In the rows, zero is written as 128.
Each row of numbers stands for one thing and depends on some of the facts below. Use the named rows to name the rest.

Some facts about the things:
ψ: uses; Ξ: hangs directly under; μ: belongs to class
badrur: ψ trigremel kolor; Ξ niner; μ 591
bisaplem: ψ flaklu; Ξ pluska; μ 874
biso: Ξ gekobuk; μ 429
bobrizek: Ξ fluflu; μ 591
bostotre: Ξ fimedus; μ 46
bribrom: ψ rokem; Ξ rivitun; μ 46
brulel: Ξ kolor; μ 874
butu: ψ vitebrik trigremel vufes; Ξ skitu; μ 591
dake: Ξ lifin; μ 429
daril: ψ traze pedre; Ξ klubrok; μ 591
dedru: ψ trorok sobo; Ξ plefal; μ 874
detim: ψ legivis; Ξ nibreplim; μ 874
detrum: ψ vitebrik vufes; Ξ vama; μ 874
diplin: ψ ruste vitebrik; Ξ fimedus
distun: Ξ vama; μ 874
dodridis: Ξ stezarun
dofli: ψ vitebrik sture; Ξ gesken; μ 429
dogem: Ξ mogus; μ 429
dosten: Ξ vama; μ 591
drabes: Ξ vitebrik; μ 591
drasil: ψ nises; Ξ pluska; μ 46
dreflek: Ξ bupa; μ 591
dreflu: ψ kigipi; Ξ rivitun; μ 591
dremunan: ψ tekis vufes; Ξ grale; μ 591
dribrol: Ξ pokor; μ 591
driklatru: ψ ruste grale; Ξ legivis; μ 429
drodom: Ξ plople
drozadrir: ψ dreflu vitebrik; Ξ kolor; μ 591
drukluk: ψ vufes; Ξ plusturul; μ 874
duvetra: Ξ fluflu; μ 591
fadrabruk: ψ dreflek; Ξ plefal; μ 874
fakom: ψ vitebrik; Ξ grale; μ 591
faneno: Ξ nipagral; μ 874
fazi: Ξ sobo; μ 591
fepan: ψ gesken; Ξ stezarun; μ 46
fidim: ψ vitebrik
fimedus: ψ lakol tetran trigremel
flabosa: Ξ sture; μ 429
flabrel: Ξ dodridis; μ 874
flaklu: ψ kigipi; Ξ gesken; μ 429
flevun: Ξ kolor; μ 429
flosigo: ψ gronom; Ξ geklar; μ 874
floskaror: ψ ruste; Ξ rivitun; μ 874
fluflu: ψ rokem; Ξ sobo
fotir: ψ brulel; Ξ sobo; μ 874
fulil: Ξ demas; μ 591
gaka: Ξ skefloster; μ 591
geklar: Ξ drino
gekobuk: ψ trorok vebrus
gesken: Ξ fidim
gosek: Ξ pokor; μ 429
grale: ψ bobrizek; Ξ niner
gronom: ψ pogrer bostotre; Ξ vaplu; μ 591
gutrezos: Ξ padris; μ 874
kada: ψ nises; Ξ pokor; μ 429
kepli: Ξ vaplu; μ 46
kifim: Ξ demas
kigipi: ψ vitebrik; Ξ drino; μ 429
kiplas: Ξ tazek; μ 46
klestul: ψ skitu paker nasta; Ξ paker; μ 429
klivaske: ψ gosek; Ξ tatul; μ 46
klodal: ψ vitebrik; Ξ sture; μ 874
klubrok: ψ klodal
kolor: Ξ bupa
kovos: ψ vitebrik; Ξ mogus; μ 591
ladrutrin: Ξ stezarun; μ 46
lakla: ψ fadrabruk; Ξ padris; μ 591
lakol: Ξ skitu; μ 591
ledrun: ψ luplek fakom; Ξ diplin; μ 591
legivis: ψ tatul valun
lifin: Ξ drino
liflil: Ξ niner; μ 429
lostosom: ψ vufes; Ξ dodridis; μ 591
lozitral: Ξ kifan; μ 874
luplek: Ξ pluska; μ 429
mafel: Ξ skefloster; μ 591
mefu: Ξ vama; μ 429
meleklu: ψ gekobuk pedre; Ξ bupa; μ 429
meno: Ξ niner; μ 874
mibronus: ψ rivitun; Ξ tuzaten; μ 874
mogus: Ξ stezarun
mosik: ψ kigipi; Ξ legivis; μ 46
musi: Ξ rivitun; μ 46
nasta: Ξ klubrok; μ 874
nirus: ψ vitebrik; Ξ tekis; μ 46
nises: Ξ vaplu; μ 874
padris: Ξ tatul
paker: Ξ drino
pedre: ψ vitebrik; Ξ fidim; μ 591
plagal: Ξ niner; μ 46
planenar: Ξ plefal; μ 429
plefal: ψ dreflek
plumin: Ξ sumes; μ 874
pluska: ψ pedre
plusturul: ψ nirus
pogrer: ψ kigipi; Ξ sture; μ 46
pokor: Ξ kifan
rabroze: ψ bribrom; Ξ fluflu; μ 874
razera: ψ kigipi; Ξ drodom; μ 46
rekun: Ξ rivitun; μ 874
rivitun: ψ vitebrik; Ξ plusturul
robru: ψ luplek; Ξ paker; μ 429
rokem: ψ vitebrik trigremel vufes; Ξ kolor; μ 429
rotin: Ξ lifin; μ 591
ruste: Ξ skitu; μ 591
sisik: Ξ padris; μ 46
skefloster: Ξ plople
skidroklem: ψ dake nipagral; Ξ nipagral; μ 591
skipan: Ξ pluska; μ 591
skitu: Ξ legivis
sobo: ψ bribrom
sokenal: Ξ fimedus; μ 46
sosko: Ξ tuzaten
sosku: Ξ stezarun; μ 46
stezarun: ψ kigipi nipagral
stigra: ψ fadrabruk; Ξ grale; μ 591
stubabral: Ξ diplin; μ 46
studan: ψ driklatru; Ξ pokor; μ 591
stural: ψ ruste dodridis; Ξ bupa; μ 591
sture: ψ dreflu vufes; Ξ nibreplim
sumes: Ξ nibreplim
tabel: ψ stural dreflek; Ξ drino; μ 46
tatozer: ψ rokem; Ξ nipagral; μ 591
tatul: ψ fluflu
tazek: Ξ fidim
teflor: Ξ legivis; μ 591
tekis: ψ kada
tetran: Ξ paker; μ 46
tidam: ψ ruste; Ξ kifan
togridem: Ξ kolor; μ 46
toskim: ψ vudru; Ξ bupa; μ 591
totum: ψ vitebrik; Ξ sosko; μ 429
traza: Ξ tazek; μ 591
traze: Ξ diplin; μ 429
trigremel: Ξ padris; μ 591
trorok: ψ gosek drozadrir; Ξ plefal; μ 874
tuzaten: ψ vatri
valun: ψ trigremel; Ξ dodridis; μ 46
vama: Ξ pluska
vaplu: ψ fluflu; Ξ fidim
vatri: ψ fluflu; Ξ sosko; μ 46
vebrus: Ξ pokor; μ 429
vedo: Ξ diplin; μ 46
vidan: ψ kifan; Ξ dodridis; μ 46
vitebrik: Ξ nibreplim
votras: ψ kiplas diplin razera vaplu kigipi; Ξ vaplu; μ 46
vudru: ψ pluska; Ξ fidim; μ 429
vufes: ψ vitebrik; Ξ grale; μ 591
vuflabe: Ξ sumes; μ 46
zeski: Ξ padris; μ 874
zitum: Ξ vaplu; μ 591

Named rows:
dogem: [104 168 117 120 128 152 120 118 123  93  74  97 168 111 113 106  63 209
 115  68  55 126  70  98 141 129 149 176 148 144 161 168 102 147]
vaplu: [ 89 152 106 126 110 157  87  81 130 149 165 111 127 112 194 159 138 193
 119 144 141  76 160 183 160 103  99 140 121 115 122  76 135 147]
fidim: [125 156 101 154 114 151 116  70 138 117 129 108 137 139 166 131 145 140
 142 168 158 101 132 190 132 139 100 156 134 134 159  84 110 151]
daril: [108 147 129 108 111 148 133 111 128 110 112 131 134 105 121 131 133 125
 109 140 153 163 116 114 120 123 117 118 138 117 109 117 104 111]
plagal: [130 137 138  77 158 128 132 110 137 129 132 108  99 131 122 103  99 114
 133  94 146 140 141 135 136 116 127 117 156 134 168 133 130  95]
vatri: [121 157 119  82 105 123 117 114 140 143 136 112  80 123 149 112  85 134
 131 102 125 135 163 141 158 108 121  88 171 129 136 111 143  95]
sumes: [194 144 119 117 149 151 121  93 126 131 116 111 118 114 123 142 142 189
 126 134 167 127 124 158 147 130 124 135 124 178 142 106 139 146]
pluska: [157 154 112 124 116 142 125  90 131 121 108 121 121 122 133 149 150 174
 136 126 146 135 126 158 140 121 125 135 139 172 135  88 149 125]
floskaror: [ 88 155 144 102 138  76 137  94 123 121  80 136 106 119  99 129 161 134
 119 128  96 151 111 145 119 122 109 107 143 136 150 120 158 119]
dreflek: [125 131 144  82 148 146 138 122 117 115 118 130 114  96 111 115 128 126
  88 158 168 169 116 127 118 132 140  98 115 135 111 129  81 129]
dremunan: [117 128 150 105  95 151 128 116 127 109 112 119 121 130 103 126 134 109
  98 146 146 175 110  96 108 128 120 135 129 116 119 111 103  97]
kifan: [184 148 122 121 148 151 123  92 127 130 115 112 125 113 123 144 142 186
 129 127 165 125 130 151 147 127 118 144 130 168 145 108 143 139]
brulel: [128 134 161  56 169  75 124 113 112 143  98 121  56 110  93  95 139 136
  81 182 122 158 109 165 129 143 135  77  99 154 148 131 113 161]
rotin: [140 169 174 148 128 158 158 107 132 122 124 135 153 101  90 140 159 113
 146 105 187 157 178  61 137 114  77 146 163  71 135 129 154  83]
tetran: [148 162 172 122 143 136 156 102 146 136 139 118 119 138 102 120 136  93
 177  59 169 138 197  89 150 100  88 141 187  90 185 126 190  56]
ledrun: [110 149 133 105 111 146 133 114 127 111 112 131 128 105 117 126 130 122
 109 143 153 168 119 109 121 124 118 117 138 117 110 119 102 108]
duvetra: [127 143 140 105 140 153 134 114 125 116 117 125 137  96 110 126 124 134
 103 138 168 156 123 105 124 129 115 122 132 114 118 137  98 120]
lakla: [106 146 138 103 111 144 136 115 126 109 112 133 128 106 114 128 136 120
 108 138 150 172 117 107 118 120 123 115 137 119 108 117 107 103]

Name these rows:
No name comes twice in this set of rows, the named rows included.
[187 161 138 142 141 154 133  88 131 133 119 115 135 115 113 152 158 177
 151 110 174 123 155 129 154 118  97 156 146 144 155 105 171 121] => drino
[ 53 150 117 140 110 154 128  87 133 100 136 123 153 122 165 116 133  84
 115 183 158 122 130 157 107 139  96 133 133  73 132 108  62 133] => pedre
[ 15 125 151 105 175 110  92  74 120 142 157 112 135 124 153 141 157 141
  95 147 110  72 130 169 121 109  70 153  97  65 167 122 125 150] => nises
[124 141 136  80  98 123 118 118 138 139 134 105  72 141 133 107  88 118
 123 104 122 145 155 129 146 113 127 102 165 129 144 108 141  84] => bribrom
[153 150 107 124 129 141 135  86 130 114 104 129 129 120 134 153 163 174
 140 119 147 137 121 169 131 119 133 130 140 185 136  86 152 124] => tidam
[114 167 126 134  98 140 147 105 133  98 100 126 129 117 120 101 120  85
 123 177 162 167 124 128 114 153 108 116 155 103 129 121  74 122] => fakom
[103 159 145  97 126  80 115  96 127 135  93 123  97 123  99 123 150 137
 117 138 101 151 108 130 135 122  93 123 132 126 151 124 154 125] => bisaplem
[117 149 135 110  91 152 121 116 126 122 119 123 120 107 124 131 118 137
 100 148 148 159 131 104 129 125 112 115 140 108 101 113 107 112] => tatozer
[111 146 131 104 112 148 129 113 128 112 116 129 133 107 120 130 133 126
 109 139 154 164 114 108 122 121 115 122 132 117 110 120 104 111] => skidroklem
[189 125 122 116 100 153 109  92 132 124 114 102 107 154 119 142 155 161
 123 147 148 145 102 148 131 130 125 158 113 185 145  76 143 127] => sture
[157 152 117 119 121 143 126  92 130 123 110 121 120 122 127 147 151 172
 135 124 148 140 123 154 140 119 128 137 137 173 136  90 150 122] => grale

The same things again, as new rows of numbers:
Known rows:
vudru: [100 145 141 122  87 161 119 122 151 148 101  86 148 144 119 109 220 152
  82 116 120 154 137 116  89 102  99 135 149 180 127 142  94 181 122 148
 125 101 134 141  88 180 137 149 145 148 113 135]
dake: [129 147 138 106  98 171 114 155 161 144  77 115  97 119 135  69 158 136
 110 125  85 129 162 133 103  88 139 134  79 111 147 144  79 121 130  99
 118 123 127 159 135 131 197 120 131 118 200 129]
gosek: [122 153 136 122 115 149 117 114 172 146 105 107 124 124 132 105 154 131
  99 133 105 131 145 136 113  84  94 126 109 118 129 160  84 118 134 121
 118 131 122 140 128 141 176 137 143 135 186 105]
drasil: [ 71 148 134 115 106 148 144  98 109 126 113 147  94 129 141 118 170 124
 141 156 130 113 133 113 179 120 155 120 129 101 136  86 198  99 177 166
 140 143 143 145 141 101 125  98 123 155 129 124]
dreflu: [124 130 107 118 138 126 106 139  94 132 102 138 103 110 114 115 117 148
 146 102 119 121 141 165  83  99 103 148  94 115  95 134 112  95 115 124
 128 144 116 104 137 110 142 163 125 169  95 132]
ruste: [146 150  82 138 134 116 117 140  97 166 124 146 111  67 135 136 104 153
 161  78 101 109 159 161 102 136  80 144 109 118 120 101 118 104 135 119
 133 150 137 101 114 129 154 173 126 125 107 103]
drabes: [147 136 116 104 131 109 122 134  89 118 134 152 128 125 132 139 104 153
 133  88 120 126 142 153 119 127 120 123 104 143 131 110 130  89 108 127
  97 141 126 120 147 113 127 127 112 143 113 115]
dremunan: [ 87 123 121 109 125 127 135 120  69 120 101 164 118 129 146 101 134 146
 133 112 126 104 133 141  82 121 126 135  87 117 113 114 151  82 111 130
 119 153 117 127 150  96 125 154 140 181  85 133]
skidroklem: [124 131 132  97 144 111 112 140  92 109 112 140 129 137 126 117 109 155
 137  91 134 125 124 158  93 112 126 140 107 140  99 119 127 101 119 126
 104 146 113 117 151 118 127 147 112 161  94 136]
tatozer: [117 102 115 113 134 121 132 129  96 125 119 134 133 122 136 139 120 155
 146 116 128 129 131 141  72 129 116 137  99 121 104 125 130  87  96 128
 117 121 114 103 136 106 120 155 136 164  76 141]
bisaplem: [117  95 136 170 170 118 118 123 133 115 105 143 122 124 111  65 121 125
 120 137 165 131 115 134 126  97 166 131 132 112 125 129 103 157 135 133
 162 129 108 112 140 116 134 147 181 130 123 139]
floskaror: [115  95 125 169 168 109 128 121 139 134 104 158 129  98 139  67 108 125
 127 111 162 113 125 127 119 135 162 128 127 111 139  85 123 164 163 127
 150 131 126 115 133 127 147 152 191  91 127 125]
nises: [108 163 121 186 100 156 138 120  69 148 134 153 117 126  90  81 226 160
  69 113 151 152 164  97 169 131 144 117 184 212 208 101 108 202 114 197
 187 115 175 162  86 148  84 165 180 154  57 136]
drukluk: [110  82 134 174 160 122 134 114 132 120 111 148 121 122 121  81 128 123
 121 145 164 121 121 125 116 113 167 125 126 102 129 137 110 151 123 141
 165 126 109 118 135 109 127 150 190 135 114 139]
plefal: [143 120 128 138 114 114 139 143 125 126 154 140 148 118 148 149  99  90
 130 114 118 100 104 109 121 189 135 120 135 130 125 114 158 162 136  86
 116 141 128 156 113 157 123 112 110  78 143 133]
geklar: [158 127 134 121  98 147 135 185 110 117 142 142 104 130 126 116 105  90
 125 137  97 116 131 117 130 164 178 119 103 116 159 139 123 137 107  80
 125 131 135 177 127 129 138  80  91  93 171 155]
lifin: [159 129 132 120  95 149 135 185 111 118 134 144 100 133 129 112 105  93
 127 137  94 112 134 115 129 160 175 116 100 121 160 137 119 135 107  79
 124 132 132 182 131 126 142  82  88  90 175 156]
legivis: [143  99 126 141 114 135 153 141 135 117 163 117 140 131 137 164 114 101
 132 167 119 121 110 102 109 170 135 119 118 112 125 168 135 129  87 100
 130 108 118 140 118 129 105 107 127 114 132 150]

Which thing is each row?
No name comes twice in this set of rows, the named rows included.
[ 95 105 123 114 107 153 133 144 140 136  89 123  97  86 147  98 146 117
 170 124 116 114 133 123 129 150 182 144 122  84 111  43 185 138 193 117
 128 121 128 124 122 131 164  89 108  83 137 143] => tabel
[129  91 134 156 151 142 125 157 121 114  90 155  94 115 108  38 120 120
 123 131 139 126 137 129 113 108 209 128  99 103 144 120  94 153 133 115
 157 128 115 140 151 106 155 122 163 110 142 157] => flosigo
[ 79 126 150 127  73 161 123 117 148 137  97  78 158 150 119 101 241 147
  72 114 130 152 128 105  64 105 110 140 153 194 108 140 106 196 116 152
 125  97 124 147  89 191 127 155 143 155  84 147] => dofli
[182 134 132 114 110 151 130 195 122 124 136 131  92 122 114 115  99 102
 134 135  89 128 144 126 142 155 176 125  97 120 168 143  97 129 104  76
 123 122 140 168 130 126 145  76  84  85 183 154] => paker
[135 118 121 159  71 159 138 162 110 134 158  90 137 139  93 163 203 126
 102 132 118 154 127  93 105 172 120 131 174 191 135 157 113 204  75 134
 155  85 140 154  63 184  75 131 112 128  54 178] => vaplu
[117 104 110 120 109 186 146 161 141 149  96 103  61  86 123 120 159 134
 179 177  97 141 165 120 135 125 183 139  92  62 149  98 141  83 137 124
 140  87 143 117 127  93 157  75 120 111 146 152] => tetran
[113 139 115 127 127 145 115 122 151 139 112 102  90 107 103 133 150 126
 160 156 122 137 133 144 166  92 128 140 148  91  99 112 147 122 173 149
 147 130 127 109 121 118 137 111 103 141 133 126] => bostotre
[119 137 124 114 118 137 126 122 145 127 131 112 108 123 121 150 139 126
 150 145 130 135 133 128 180 119 143 123 148 103 127  98 170 112 169 147
 122 125 134 123 134 113 130  76  96 117 145 119] => vuflabe
[106 112 121 134 145  87 100 111 101 108 160 138 145 127 116 166 109 157
 108  88 162 110 120 168 102  92  78 115 122 130  89 132 154  79 113 128
  99 147 101  86 140 125 139 129 140 167  75 107] => toskim
[ 87 164 142 117  93 153 148  86 126 141 110 151 136 141 168  94 174 125
  76 133 110 106 146 110 132 104 110 110  93 130 163 137 134 105 131 137
 111 145 133 179 142 121 156 130 160 152 179 100] => kada
[124 139 115  93 180 135 168  55 175 155  92  90 160 151 165 172 122 110
 229 219 116 172 104  84 163 158 107 171 161  96  93 131 148 114 165 192
 158 104 137  83 133  86  56 194 122 150 126 118] => valun
[133 138  94 153 141  86 108 110 107 148 167 150 140  76 134 182  94 164
 117  56 141 106 147 175 123 120  51 114 132 139 122  88 157  87 135 123
 109 153 136  84 116 145 155 142 141 120  94  72] => dreflek
[151 136 144 113 149 112 133 114 143 111 136 122 167 175 134 141  88  72
 161 170 119 120  75 104 126 167 115 151 152 131  74 183 120 171 135 117
 143 145 105 149 130 140  74 168  92 137 143 145] => stezarun

The same things again, as new rows of numbers:
Some things and their rows:
stezarun: [106 118 101 162 168 134 101 112 214 117 160 133 133 124 161 144 106 170
 107 118 122 115 124 126 100 112 147  95 122 135 144 121]
fepan: [ 78  44 131 124 219 123  22 124 155 122 126 183 120 139  98 134 152 136
 138 124 123 133  97 155 115 158 119 129  89 129 192  87]
fimedus: [125 123 100 149 158 140 130 134 220 116 155 130 114 169 126 146 115 149
 116 105 147 128 113 102 101 104 152 111 111 135 116 119]
fidim: [146 144 105 140 148 125 152 135 198 104 173 144 147 165 125 123 123 165
 128 101 182 147 119 116 112 106 173  87 100 118 132  75]
vudru: [136 160 131 107 180 129 124 124 187 117 176 123 156 166  98 123 153 168
 166  68 184 158  57 116 117 132 140 119 133  89 170  73]
nibreplim: [126 131  92 149 157 141 126 136 221 110 141 136 106 166 131 148 120 144
 110 104 146 135 110  99  97 100 157 110 118 142 112 116]
duvetra: [105 123 133 126 157 176  84 127 188 137 147  95 132 170 119 127 151 129
 149 100 144 163  75 124 103 109 125 154 138 109 117 100]
bupa: [150 126  89 185 172 149 131 128 213 121 157 130  90 155 125 113 118 112
 124 108 157 140  92  72  98  97 158 117 118 158 127 114]
stural: [123 113 113 159 170 180  92 112 188 144 155  95 112 159 123  83 141  91
 163 104 150 172  46  95 109  93 132 165 140 120 127  88]
ruste: [ 99 130 123 123 159 179  81 128 188 135 138 100 128 168 127 128 152 125
 147  97 142 166  61 125 106 101 130 154 146 108 113  90]
daril: [107 111 137 128 153 172  93 122 188 140 160  92 140 171 115 122 144 133
 153  99 144 160  83 123 107 112 123 154 131 103 119 104]
robru: [101 129 128  79 170 139 114 137 228 124 149 105 121 211  78 171 141 163
 150  67 145 134  57 110 106 123 115 158 132  86 123 129]
rivitun: [122 130 101 144 159 145 124 140 219 115 148 130 108 172 126 153 121 148
 113 105 147 129 106 105 100 101 151 113 117 135 111 119]
razera: [109 123 130 138 171 144 101 124 173 135 146 122 123 179  96 131 144 137
 117  77 119 127  61 112 124 130 114 138 114 126 124  80]
drodom: [126 132  92 151 157 140 127 135 219 107 143 138 109 162 132 148 120 147
 110 105 147 136 111 100  98 101 159 107 118 142 115 114]
trorok: [ 82 142 132 129 188 166  97 125 195 131 170 108 117 165  84 131 133 126
 109  89 160 125  90 108 109 121 132 156 149  96 135  82]
nirus: [109 125 134 137 174 145  99 125 172 137 150 119 124 181  94 129 146 138
 118  79 120 124  59 115 125 131 113 138 113 125 125  81]
kifan: [156 187 103 136 146 113 101 100 241 101 122 129  97 174 109 127 174 138
  95 129 131 131 132 116  53  92 149 130 108 157 122 117]

Rows to name:
No name comes twice in this set of rows, the named rows included.
[126 141  98 151 161 147 122 142 211 111 142 137 107 161 134 154 126 147
 109 101 152 137 103 102  99 103 158 104 126 144 113 112] => nipagral
[101 128  97 164 174 135  88 109 210 113 151 139 132 109 173 146 112 172
 102 121 116 116 120 133  96 114 147  90 132 143 151 118] => mogus
[133 103 133 164 167 180  98 115 184 151 172  86 120 163 110  87 139  99
 166 103 152 165  69  93 107 107 123 164 131 121 131 107] => toskim
[112 120  72 138 156 130 129 123 232 108 141 138 113 169 141 128 106 140
 119 113 139 131  90 108 107  82 162 118 107 120 115  97] => plefal
[106 132 136 129 159 184  82 134 182 138 145  96 128 168 121 135 157 131
 145  94 147 166  71 122 104 112 125 149 148 115 115 100] => lakol
[141 121 121 153 201 147 113 109 209 140 178 102 107 162  92 102 132 119
 169  78 155 142  39  72 107 124 119 155 138 118 166 120] => meleklu
[ 92 125 161 116 184 133 102  81 221 147 174 109  96 159  78 112 196 132
  87  85 150 123 102 116  75  80 150 162 137  91 137  83] => fotir
[101 111 141 120 154 176  88 128 191 144 158  88 136 182 111 128 145 135
 153  99 142 155  78 127 107 111 119 161 131  98 114 109] => dremunan
[137 160 142 113 145 157 115 130 151 122 173 115 180 165 117  96 169 152
 167  92 199 193  83 144 119 116 156 118 124  86 142  32] => zitum
[ 96 111 122 117 153 172  90 122 199 137 145  96 133 180 119 121 142 127
 152 101 138 159  68 125 108  98 126 163 131  96 111  97] => studan
[132 152 139 117 147 160 111 130 158 123 167 112 172 165 118 101 166 149
 163  93 189 189  83 140 117 114 149 123 127  90 137  44] => traza
[114 177  98  76 163 139  91 141 229  99 128 100 136 225  65 160 115 149
 164  97 137 132  70 116 100 150  91 173 124  98 132 128] => klestul

